Each row has a name. Each piece below is followed by the name of the row it came from. Each question is about the rows just above it.

K_98: [150 132 148  80 155 108 121 122 146]
K_994: [150 132 148  80 155  53 103 115 196]
K_907: [132 148  80 152 162 111 116 116 159]
which: [ 80 155 108] | K_98
which: [150 132 148  80 155 108 121 122 146] | K_98
Which row holds [ 53 103]? | K_994

K_243: [ 80 137  59 138 119 191 127 125]
K_110: [119 191 126 121 127 169 158 176]
K_279: [145 100 184 121 127 169 158 176]
which: [191 126 121 127 169 158] | K_110
which: [138 119 191] | K_243
Which row holds [119 191 126 121 127 169 158 176]? | K_110
Where do [119 191 127 125] appear? | K_243
which: [184 121 127 169 158] | K_279
which: [119 191 127] | K_243

K_296: [126 115 120 130 134 120 141]
K_865: [109 183 167 169  95 106  87]
K_683: [125 112 119 131 135 118 143]
K_341: [120  99 114 140 142 109 150]
K_677: [122 120 115 134 130 128 148]
K_401: [126 115 120 130 134 128 141]
K_661: [ 66  56  71 206 154  89 139]
which: [126 115 120 130 134 128 141] | K_401
The row with [115 120 130 134 128] is | K_401
which: [109 183 167] | K_865

K_824: [111 145 107 137 110 150 137 118 141 140 118 100 145 123 108]
K_275: [142 107 141 137 145 137 118 140 150 110 143 153 117 119 140]
K_167: [120  98 146 120 124 123 107 118 144 101 143 146 142 141 120]
K_566: [141 124 130 148 145 140 124 136 148 116 130 136 115 129 148]
K_171: [115 100 146 118 119 121 148 121 169 104 151 108 144 140 119]
K_136: [129 100 134 122 134 132  92 123 118 106 140 175 140 137 135]
K_603: [107 125 131 110 106 112 132 115 121 129 131 118 149 125 103]
K_311: [138 147 108 140 135 131 129 139 136 156 118 114 119 115 131]
K_564: [133 132 131 138 133 131 192 134 166 125 129  74 128 131 134]
K_377: [111 114 132 113 111 115 138 118 125 122 135 122 150 134 106]
Where do [122 135 122] appear? | K_377
Where do [116 130 136 115] appear? | K_566
which: [150 137 118 141 140 118 100] | K_824
which: [140 119] | K_171
which: [107 141 137 145 137 118 140 150 110] | K_275
Where do [125 122] appear? | K_377

K_176: [128 136 136 119 140 135 146 130 163  93 117 123 154 100 106 138  91 165
 108 182 130  63 133 189 126  96 155 122  84 144 178 150 132 129 105 163
 170 144 122]
K_321: [120 137 125 121 139 149 131 148 156  96 124 128 148 109 104 138 105 158
 104 161 132  84 127 190 136  76 139 115  98 133 157 134 133 146 130 156
 154 152 129]
K_398: [134 126 131 131 125 115 132 114 124 137 154 108  91 100 123 117 130 182
 106 165 138 133 131 109 121 150 131 133 132 132 128 132 126 116 119 124
 126 118 148]
K_331: [116 136 123 120 138 157 125 158 147  99 126 131 142 116 105 158 104 138
 208 145 132  99 123 186 142  70 129 115 107 125 143 126 134 154 142 147
 145 155 124]
[156 154] is in which row? | K_321
Which row holds [104 138 105 158]? | K_321
which: [117 123 154 100 106 138  91 165 108 182 130] | K_176
which: [131 125 115 132 114 124] | K_398

K_182: [119 121 120 145 121 136 106 124 153 129 112 114 129  96 127 118 110 103
 121 116 106 105 111 116 146 132 100 105 119 131 108 137 115 151 131 152
 122 133 134 122 132 136 116 111 117 122 142 134 108 143 142 105 121  98
 132 127 125 111 138 119 135 116]
K_100: [139 134 137 104 141 107 151 123  91 124 151 149 112 159 127 136 138 153
 137 140 144 145 141 133  99 115 155 154 132 126 138 111 133 101 116  92
 137 111 128 130 114 108 127 132 133 123 125 127 145 104 110 152 134 160
 111 121 126 136 113 138 105 129]
K_583: [109 154 143 108 102 159 116 151 139 112  93  89 163 146 125 154 167 121
 119 122 145 148 146 170 144 127 143 123 122 110 153 158 142 110 131 144
 122 175 101 170 147 158 160 162 169 146  97  96 135 151 129 135 159 131
 149 160 122 159 127 124 174 158]
K_745: [125  82  87 175 112 140 113 125 164 148 116 122 141  86 127  84  92 111
 112 113 115 108 101  89 149 159  91  92 138 130 122 119 127 161 152 159
 102 110 118  81 133 130 133 131  84 141 130 129 113 133 139  88  80  87
 150 107 141 107 140 112 134 123]
K_916: [143 145 148  99 150 105 157 125  86 123 158 155 108 167 130 147 145 158
 143 146 146 149 147 141  97 111 163 164 133 130 139 114 134 100 113  88
 146 115 137 139 115 109 125 129 142 120 131 133 149 105 111 162 145 170
 107 126 126 140 114 144 103 130]
K_323: [ 74 160 139  70  65 161  85 146 128  78  46  40 165 138 103 157 176  93
  94  97 133 140 140 183 137 102 133 101  94  79 145 163 128  78 109 136
 102 193  65 188 140 162 157 159 183 135  58  55 117 151 112 122 168 113
 141 167  94 160 107 102 187 156]
K_33: [121 118 118 159 126 138 102 122 166 135 114 117 128  81 130 113 100  97
 123 115  96  95 104 108 156 137  88  99 120 139  99 140 111 168 135 164
 123 132 145 116 136 139 108 101 110 120 148 146 101 150 151  97 116  87
 134 125 129 103 147 118 134 109]
K_676: [168  92 109 176 174  97 158 108 127 168 191 197  93 112 144  94  80 151
 150 148 119 112 111  74 118 148 116 143 153 165 109  93 124 168 142 119
 143  67 174  69 113  95 100  98  73 119 181 184 131 104 138 125  85 132
 115  88 153  95 142 144  75  99]
K_204: [ 74 160 139  70  65 161  85 146 143  78  46  40 165 138 103 157 176  93
  94  97 133 140 140 183 137 102 133 101  94  79 145 163 128  78 109 136
 102 193  65 188 140 162 157 159 183 135  58  55 134 151 112 122 168 113
 141 167  94 160 107 102 187 156]
K_74: [122 105 107 162 122 135 105 121 162 139 116 119 129  83 129 103  96 100
 119 114 101  98 102 100 151 142  89  98 124 136 104 130 114 164 138 159
 117 122 135 104 132 133 114 108 100 125 141 140 104 141 146  94 159 122
 149 159 131 160 143 116 131 111]
K_102: [115 126 122 157 119 148  95 128 174 131 103 105 138  81 130 120 108  91
 120 112  97  96 107 118 164 137  87  95 117 136 101 151 112 168 136 173
 122 147 140 128 142 149 114 106 121 123 143 140 100 160 155  97 125  84
 140 135 127 109 149 117 148 115]
K_313: [119 121 120 145 121 136 106 124 153 129 112 114 129  96 127 118 110 103
 121 116 106 105 111 116 146 132 100 105 119 131 108 137 115 151 131 152
 122 133 134 122 132 136 116 111 117 122 135 134 108 143 142 105 121  98
 132 127 125 111 138 119 135 116]
which: [101  98 102 100 151] | K_74
which: [159 131 149 160 122 159] | K_583
Which row holds [164 148]? | K_745
The row with [ 74 160 139  70  65 161  85 146 128  78  46  40 165 138 103 157 176  93
  94  97 133 140 140 183 137 102 133 101  94  79 145 163 128  78 109 136
 102 193  65 188 140 162 157 159 183 135  58  55 117 151 112 122 168 113
 141 167  94 160 107 102 187 156] is | K_323

K_966: [121  79  63 121 116 133 125 119  98 114 121 150 149 132 150 157 146  98
 104 137 119 107 148 156 113 137 140 122 103 153 190 127 171 143 150 137
 111 111 110 154 116 128 109 113 110 109  75 141 122 134 121 143]
K_304: [112  99  81 132 139 148 131 117 100 109 127 136 143  96 133 172 141 102
 126 138 147 107 155 160 136 135 107 108 117 155 184 138 187 153 156 151
  96 129 144 120 128 114  80 117 103 133 104 121 113 126 124 151]
K_349: [110  94  67 131 112 165 103 119 100 128 130 131 143 155 133 147 171  99
  99  93 124  83 147 144 123 149 132 119 105 142 186 133 150 155 145 142
 103 120 163 157 103 140 112 120 116 128  82 135 136 120  94 136]
K_668: [116  96 108 121 108 136 136 137  76  87 144 141 157 132 122 155 128 115
 117 141 145 104 142 141 139 133 120 101 102 134 211 159 163 149 135 143
  74 125 168 138 139 108 101  98  99 144 105 123 127 103 108 137]
K_701: [105 112 112 128 126 132 146 129  83  91 156 137 156 121 121 149 125 116
 123 157 159  95 140 139 141 124 119 115 113 130 211 167 160 159 129 146
  74 126 181 127 124 114  98  99  79 141 122 118 120  95 110 140]
K_692: [115  94  92 121  85 164 127 155  79  95 125 155 146 114 128 154 145 131
 119 116 144 112 149 160 152 146 132 100 115 151 172 148 173 162 145 141
  90 140 137 157 140 111 102 118 120 150 113 122 137 117 107 119]
K_42: [111 111 110 153 116 128 117 106 119 133 133 121 136 110 149 175 156  96
 131 121 146  93 164 154 131 145 100 122 123 138 175 133 177 154 162 144
 119 130 162 121 118 115  78 123 103 139 105 121 114 131 124 146]
K_478: [121  81  65 131 119 115 135 127  97 107 122 151 157 127 139 144 146 100
  99 149 119 107 147 158 105 133 145 121  94 138 199 127 162 147 141 137
 108 101 110 149 116 129 106 117 111 102  69 154 124 130 118 139]
which: [141 139] | K_668
Where do [ 96 131 121 146  93 164 154] appear? | K_42
The row with [ 99 149 119 107 147] is | K_478
Which row holds [121  81  65 131 119 115 135 127  97 107 122 151 157 127 139 144 146 100
  99 149 119 107 147 158 105 133 145 121  94 138 199 127 162 147 141 137
 108 101 110 149 116 129 106 117 111 102  69 154 124 130 118 139]? | K_478
which: [111 111 110 154 116 128] | K_966
which: [137 157 140] | K_692
Which row holds [106 119 133 133]? | K_42

K_384: [119 134 140 151]
K_715: [ 95  95 123 148]
K_771: [208  96  54 124]
K_327: [208  96 136 156]
K_445: [137 117 129 104]
K_474: [136 140  80 119]
K_784: [ 95  95  54 163]
K_146: [ 96 208  98  93]
which: [208  96  54 124] | K_771
which: [ 95  95 123 148] | K_715
which: [ 96 208] | K_146
Which row holds [137 117 129]? | K_445
which: [ 96 208  98] | K_146
which: [119 134] | K_384
which: [208  98  93] | K_146

K_58: [156  65 168 169 185 163 156 157 141 205  62]
K_838: [ 50 146 138 180 175 139 137 135 151 134  94]
K_634: [138  82 153 157 168 151 137 139 135 183  73]
K_205: [ 94 154 105 116 105 118  85  95 129 106 132]
K_927: [143  70 157 160 173 155 141 144 137 192  62]
K_833: [170 121 157 147 155 148 177 170 142 156 141]
K_675: [174 116 161 151 161 151 182 173 142 162 138]
K_607: [180  83 163 146 164 140 197 177 118 158 120]
K_147: [139  71 150 154 166 151 136 140 136 186  62]
K_352: [128 142  94  80  72 109 125 126 139  84 156]
K_652: [138 180 175 116  50  62  68 134  94 103 133]
The row with [138 180 175 139 137 135 151 134  94] is | K_838
which: [151 137 139 135] | K_634
Which row holds [185 163 156 157]? | K_58

K_145: [120 134  99 196 142]
K_788: [112 134 201  89 153]
K_439: [115 132 139 123 134]
K_706: [122 147 132 171 104]
K_476: [133 163 107 104 124]
K_38: [113 149 139 129 152]
K_224: [104 163 133 107 137]
K_443: [ 66 110 140 156 149]
which: [123 134] | K_439
which: [104 163 133 107] | K_224
which: [122 147 132] | K_706

K_46: [132 129 113 137 103 107 128 112 151 133]
K_90: [ 97 120 170 106 186 197  96 187  66  98]
K_601: [140 130 130 159 190  93 150  96  95 136]
K_938: [ 97 140 130 130 159 190  93 150  96  92]
K_271: [178  54 185  57 160 139 170 170  89 175]
K_56: [183  66 153 106 153 149 131 157  97 127]
K_741: [108 117 160  99 182 213 105 184  66 104]
K_826: [158 120 115 133 117 102 154 111 146 164]
K_567: [136 113 148 105 149 146 129 153 104 132]
[128 112 151 133] is in which row? | K_46
The row with [136 113 148 105 149 146 129 153 104] is | K_567
The row with [140 130 130 159 190  93 150  96  92] is | K_938
which: [ 54 185  57 160] | K_271
Which row holds [184  66]? | K_741
which: [ 97 140 130 130 159 190  93 150  96  92] | K_938
which: [113 148 105] | K_567

K_894: [124 179 172 173 172 136 134 132 134 179 132  69 160 138]
K_901: [122  99  88 101  98 132 135 130 135  97 136 199  99 131]
K_222: [160 104 119 114 111 133 129 136 132 114 135 146 121 128]
K_203: [ 95 153 150 147 143 137 154 137 128 153 131  57 153 132]
K_874: [ 81 125 134 121  85 114 111 114 117  87 120 199 104 116]
K_287: [118 167 163 166 169 126 120 128 130 163 134  56 160 128]
K_160: [126 155 160 160 152 143 137 141 135 156 145  49 158 134]
K_329: [135  84  83  87  86 119 119 117 122  87 117 204  99 126]
K_631: [119 114 111 132 129 136 132 114 119 154 114  59 154 127]
K_435: [116  83  81  83  81 125 134 124 122  74 123 186  88 129]
which: [ 81 125 134 124] | K_435
Which row holds [ 83  81 125 134 124 122]? | K_435
Where do [119 114 111 133 129 136 132 114] appear? | K_222
Which row holds [ 83  87  86 119 119 117 122  87]? | K_329
which: [ 95 153 150 147 143] | K_203
which: [160 138] | K_894

K_458: [115 134 149 181 111 126  84  99 205  66 135]
K_579: [136 125 136 126 128 122 126 118 131 150  99]
K_231: [138 182 134 117 125 136  93  93 132 155 128]
K_922: [134 149 183 111 119 139 149 153  68 202 140]
K_876: [126 133 135 138 126 138 161 137 143 129 125]
K_522: [109 164 126 108 126 136 103  97 135 104 146]
K_470: [113 112 126 111 145 111  76  99 148  92 105]
Where do [136  93  93 132] appear? | K_231
[134 149 181 111] is in which row? | K_458
[126 128 122 126 118 131] is in which row? | K_579
which: [112 126] | K_470
which: [ 97 135] | K_522
which: [117 125 136  93  93 132 155] | K_231

K_290: [138 115 178 150 172]
K_724: [118 126 146  93 141]
K_953: [101 131  85  76 187]
K_879: [154 140 118 109 164]
K_164: [156 136 132 132 156]
K_906: [136 197 126 114 109]
K_728: [118 126 113 109 147]
K_961: [125  97 153  85  88]
K_940: [141  92 177 121  74]
K_660: [123 197 126 114 109]
K_388: [118 126 116 111  70]
[118 126 146  93 141] is in which row? | K_724
Which row holds [126 113 109]? | K_728
which: [131  85] | K_953
which: [141  92 177 121] | K_940
which: [146  93] | K_724
which: [136 197 126] | K_906
which: [136 132 132] | K_164

K_468: [137 120 143 113 132 125 126 137]
K_52: [130 127 120 119 145 122 119 141]
K_194: [136 123 118 119 120 111 150 120]
K_959: [136 143 128 123 131 132 127 124]
K_366: [122 132 118 118 140 127 102 146]
K_929: [125 128 139 135 129 119 121 130]
K_835: [137 120 145 119 122 119 127 141]
K_572: [ 41 117 101  98  79 184 115 136]
K_718: [135 133  41 117 101  95  79 184]
K_250: [123 126 129 148 133 121 114 118]
[120 145 119 122 119 127 141] is in which row? | K_835
[133  41 117 101  95  79 184] is in which row? | K_718
[135 133  41 117 101  95  79 184] is in which row? | K_718
which: [ 41 117 101  95  79 184] | K_718
[ 98  79 184 115 136] is in which row? | K_572
The row with [123 118 119 120] is | K_194
Where do [119 121] appear? | K_929

K_125: [ 94  92 135 210  95  81 117 119 154 134 199 168 182  61 130]
K_272: [ 60 108 171 179 194 105  60 200  70 114 119 169 187  61 131]
K_810: [119 138  60 106 171 179 194 105  60 200  70 114 119  98 134]
K_602: [133 199 168 189 147 139 133 129  48  60 162 171 171 193 107]
The row with [133 129  48] is | K_602
Which row holds [133 199 168 189 147 139 133]? | K_602
[134 199 168] is in which row? | K_125
The row with [147 139 133 129  48  60 162] is | K_602
which: [ 60 200  70 114 119 169 187  61] | K_272
which: [ 60 106 171 179 194 105  60 200  70 114 119] | K_810

K_554: [148 132  90 149 151 117 104 140 126 132 143 129  82 128 149 133 173 118
 122 145 125 102  78  91 124 179 152  90  84 142 121 148 167 121 120 117
  75 150 131 118 130 133 120 112 147  82 101 142 136 108  87  56]
K_931: [129 124 126 126 128 134 127 134 128 126 122 127 135 129 124 128 130 137
 133 134 135 126 134 135 123 122 126 127 124 128 125 121 127 115 124 122
 125 118 129 135 119 125 121 129 131 130 129 125 137 126 139 130]
K_719: [139 115 114 137 146 130 114 139 130 128 118 119 126 115 113 132 147 139
 138 134 138 124 130 127 129 120 134 107 116 136 112 124 131 125 119 127
 118 131 126 136 118 132 130 120 132 114 112 129 136 121 117 108]
K_218: [144 120 126 129 144 126 124 139 130 116 119 128 130 119 126 126 146 134
 141 123 139 131 141 134 131 118 133 114 105 135 103 124 122 125 120 127
 129 123 127 139 116 131 134 121 141 117 115 130 133 118 121 115]
K_25: [151 130 105 139 152 102 109 139 123 124 139 137  85 120 147 129 169 116
 128 127 124 112  93 100 131 171 148  96  85 144 107 148 154 132 123 116
  96 154 137 125 128 135 135 117 157  89 102 148 125 114  79  72]
K_981: [148 141  95 148 149 105 108 136 128 133 148 135  75 125 154 131 172 109
 116 135 119 103  72  90 127 189 154  95  91 145 120 155 168 132 122 119
  79 160 136 115 137 136 123 115 151  81 102 150 129 108  77  54]
K_266: [136 115 121 131 142 140 120 140 131 123 116 118 139 119 112 128 139 142
 143 138 141 130 143 132 126 110 129 116 115 130 112 120 123 116 119 125
 126 119 122 139 112 129 125 120 129 125 119 121 139 120 134 120]
Where do [139 131 141] appear? | K_218
Which row holds [131 172 109]? | K_981

K_811: [134 129 139  58 123]
K_537: [128 132 128 206 127]
K_68: [126 128 148 181 132]
K_831: [135 133 126 121 119]
K_175: [126 127 145 156 132]
K_70: [136 136 135 182 118]
Which row holds [129 139  58 123]? | K_811
which: [121 119] | K_831

K_586: [110 142 127 134 106 145 120 149 152 140 148 140 117 142  95 138 136 166
 140 125  91 106 119 132 123 132 126 139 159 118 142 121 154 115 101 153
 143 181 137 131 120 108 109 112 160 138 101 141 132]
K_492: [122 138 127 106 110 122 139 131 138 145 113 115 121 122  96 109 130 140
  90  89 112  90 121 139 159 119 132 118 126 132 123 142 147 151 134 125
 123 147 145 130 135 155 153 143 128 126 143 136 117]
K_39: [139 142 132 156 116  95 125 133 172 146 139 152 102 126 109 140 126 144
 117 134 117 112 138 145 115 104 139 148 101 151 132 151 135 145 142 126
 114 140 141 124 114 116 142 134 147 106 128 179 111]
K_131: [164 166 125 138 137 115 136  93 166 150 123 124 131 173 131 104 152 145
 129 126 135 116  92 133 126  89 106 152  94 164 141 156 132 136 140  69
 117 124 131 132 118 121 146 132 160  91 109 157  90]
K_312: [140 144 121 145 148 103 117 129 132 151 143 139 146 120  91  81 126 138
 118  84 142 118 139  94 140 137 127  97 116 167 163 121 161 139 146 123
 113 134 133 102 147 165 151 151 117 157 124 162 109]
K_789: [138 137 103  95 105 116 138 170 196  97 128 162 121 152 107 121 123 138
 123  77 141 107 113 117 122 140  65  88  90 148 121 139 161 163 127 140
 102 184 145 140 141 147 130 137 135 114 116 161 114]
K_452: [138 137 103  95 105 116 138 170 196  97 128 162 121 152 107 121 123 138
 123  77 141 107 113 117 122 140  65  88  90 148 121 139 161 163 127 140
 102 184 145 140 141 166 141  92 107 121 124 143  97]
K_472: [151 117 147 117 156 129 142 107 160 109 115 162 110 137 143 104 146 155
 143 117 144 172  94 133 101  83  87 151  93 154 123 125 113 130 123 103
 105 117 128 117 102 124 153  68 167  99 140 119 154]
Which row holds [138 137 103  95 105 116 138 170 196  97 128 162 121 152 107 121 123 138
 123  77 141 107 113 117 122 140  65  88  90 148 121 139 161 163 127 140
 102 184 145 140 141 147 130 137 135 114 116 161 114]? | K_789
Where do [121 139 159 119 132 118 126 132 123 142] appear? | K_492

